Below are the code and all the weights of a small trained network. Each question names an input and a target symbol and asks about switching units off, where a switched-off unit gives its printed mean instead of its output.

import numpy as np


def w(rows, s, z=0):
    codes = np.array(rows[::2]) - 128.0
    scale = np.full(codes.shape[1], s)
    scale[-1] = z or s
    return codes * scale


def norm(h):
    return h / np.sqrt((h * h).mean(-1, keepdims=True) + 1e-5)


def f(y):
    return np.maximum(y, 0)


def softmax(a):
    e = np.exp(a - a.max(-1, keepdims=True))
    return e / e.sum(-1, keepdims=True)


def log_softmax(a):
    a = a - a.max(-1, keepdims=True)
    return a - np.log(np.exp(a).sum(-1, keepdims=True))


def net(x, mask):
    ids = ['Δηθμπστ'.index(c) for c in x.split()]
    T = len(ids)
    res = E[ids] + P[:T]
    q, k, v = (norm(res) @ M[0].T for M in (Q, K, V))
    z = softmax(np.where(np.tri(T) > 0, q @ k.T / 3**0.5, -1e9)) @ v
    res = res + np.where(mask[0], z, O[0][:, -1]) @ O[0][:, :-1]
    y = f(norm(res) @ A[0][:, :-1].T + A[0][:, -1])
    res = res + np.where(mask[1:9], y, B[0][:, -1]) @ B[0][:, :-1]
    return log_softmax(norm(res)[-1] @ U[:, :-1].T + U[:, -1])


Q, K, V, O, A, B = {}, {}, {}, {}, {}, {}
E = w([
[214,114,125,136,202,121],'Δ',
[98,188,72,178,117,74],'η',
[134,189,99,161,132,69],'θ',
[109,147,137,173,135,161],'μ',
[189,160,199,199,147,81],'π',
[110,165,253,118,78,74],'σ',
[88,176,90,176,109,68],'τ',
],0.019)
P = w([
[86,115,93,46,3,194],'0',
[118,174,118,167,131,98],'1',
[117,163,108,174,155,89],'2',
[124,161,115,173,161,96],'3',
[140,156,122,165,172,94],'4',
[140,156,128,161,183,94],'5',
[144,150,125,166,180,93],'6',
[141,142,137,166,185,88],'7',
[152,143,135,166,187,88],'8',
[147,127,130,207,171,69],'9',
],0.0072)
Q[0] = w([
[175,192,188,200,208,73],'H0',
[76,143,24,45,61,127],'H0',
[126,216,125,134,90,1],'H0',
],0.0095)
K[0] = w([
[131,1,73,45,142,179],'H0',
[125,230,188,183,241,22],'H0',
[78,31,232,91,190,206],'H0',
],0.0081)
V[0] = w([
[113,192,111,128,109,194],'H0',
[224,136,2,96,137,177],'H0',
[195,101,126,117,58,145],'H0',
],0.0082)
O[0] = w([
[111,32,1,157,118,100,251],'H0',
[214,151,90,235,23,150,228],'H0',
[180,113,122,167,152,39,163],'H0',
],0.012,0.0022)
A[0] = w([
[70,165,155,108,203,83,92],'N0',
[32,182,152,98,21,128,155],'N1',
[189,183,212,205,181,138,209],'N2',
[218,168,30,177,166,143,101],'N3',
[156,204,198,107,21,74,100],'N4',
[169,130,81,94,200,194,215],'N5',
[44,112,119,165,81,130,252],'N6',
[118,59,254,122,174,145,5],'N7',
],0.0095,0.0032)
B[0] = w([
[185,76,111,179,104,145,180],'N0',
[174,168,145,111,110,127,153],'N1',
[140,157,107,100,159,132,244],'N2',
[99,88,122,103,101,125,225],'N3',
[2,105,156,142,166,141,177],'N4',
[112,133,178,111,95,160,146],'N5',
[125,133,164,96,165,165,184],'N6',
[146,152,61,159,99,118,148],'N7',
],0.015,0.011)
U = w([
[84,82,101,170,186,214,254],'Δ',
[90,124,203,56,193,90,231],'η',
[134,178,106,128,116,162,70],'θ',
[198,145,98,175,221,65,167],'μ',
[110,69,117,135,95,85,53],'π',
[148,254,154,86,172,160,81],'σ',
[185,125,166,215,35,123,17],'τ',
],0.0098,0.0022)

Each question gives the input, a string of symbols that net reads in full, and the target symbol t.
The units are the heads (3 rows each of Q, K, V and O) and the neurons (one row each of A and B). Each row of codes is followed by its name. A weight is (code - 128) times the scale printed after its matrix; where a second scale follows, it is the last column's (O, A, B and U).
mask holds one flag per unit, heads first, then neurons. A switched-off unit (its flag False) gives its mean, the last column of its rows in O or B, instead of its output. The means were averaged over made-up inputs and are rounded, as every weight is.
A unit's drop is (log p(t) with every unit on - log p(t) with that unit switched off) / (log p(t) with every unit on - log p(t) with every unit switched off).
The circuit of an input: a set's keep is (log p(t) with only the set's units on - log p(t) with every unit switched off) / (log p(t) with every unit on - log p(t) with every unit switched off). Starting from all 9 units, units are removed one at a time, each time the one whose removal leaves the highest keep (on an exact tie, the one counted first), for as long as the keep stays at least 0.8.
circuit, biggest first: the units of the circuit, biggest drop first
most important unit: the unit with the biggest drop
k most important neurons: the k neurons with the biggest drops, biggest first
drop when u is switched off: that unit's drop, to one decimal
input π θ τ π μ μ τ, target Δ: most important unit -> N0
input π π τ, target μ: circuit, biggest first -> H0; N0; N4
input θ θ τ, target σ: 2 most important neurons -> N1; N6
input π π η, target μ: circuit, biggest first -> H0; N0; N4
input σ Δ τ, target μ: 2 most important neurons -> N0; N3
input π μ η η Δ η η μ θ τ, target σ: 3 most important neurons -> N1; N0; N6
input η η τ π μ θ η η η, target Δ: 2 most important neurons -> N0; N2
input π η μ π μ μ τ, target Δ: 2 most important neurons -> N0; N2
input π π μ τ η η Δ, target σ: circuit, biggest first -> H0; N0
input π π π π Δ μ π θ μ μ, target σ: 2 most important neurons -> N2; N0
input θ μ μ τ π μ μ θ η θ, target Δ: 3 most important neurons -> N0; N2; N6
input π μ μ σ σ η, target η: drop when H0 is switched off -> 0.8
input η σ τ, target η: drop when H0 is switched off -> 0.6
input Δ τ η, target τ: drop when H0 is switched off -> 0.9
input π Δ η τ η π π σ μ π, target σ: drop when H0 is switched off -> 0.6
input τ μ τ η, target Δ: most important neuron -> N2
input π Δ π μ μ μ π π π, target σ: 2 most important neurons -> N2; N0
input π μ Δ μ η, target σ: 3 most important neurons -> N1; N0; N6
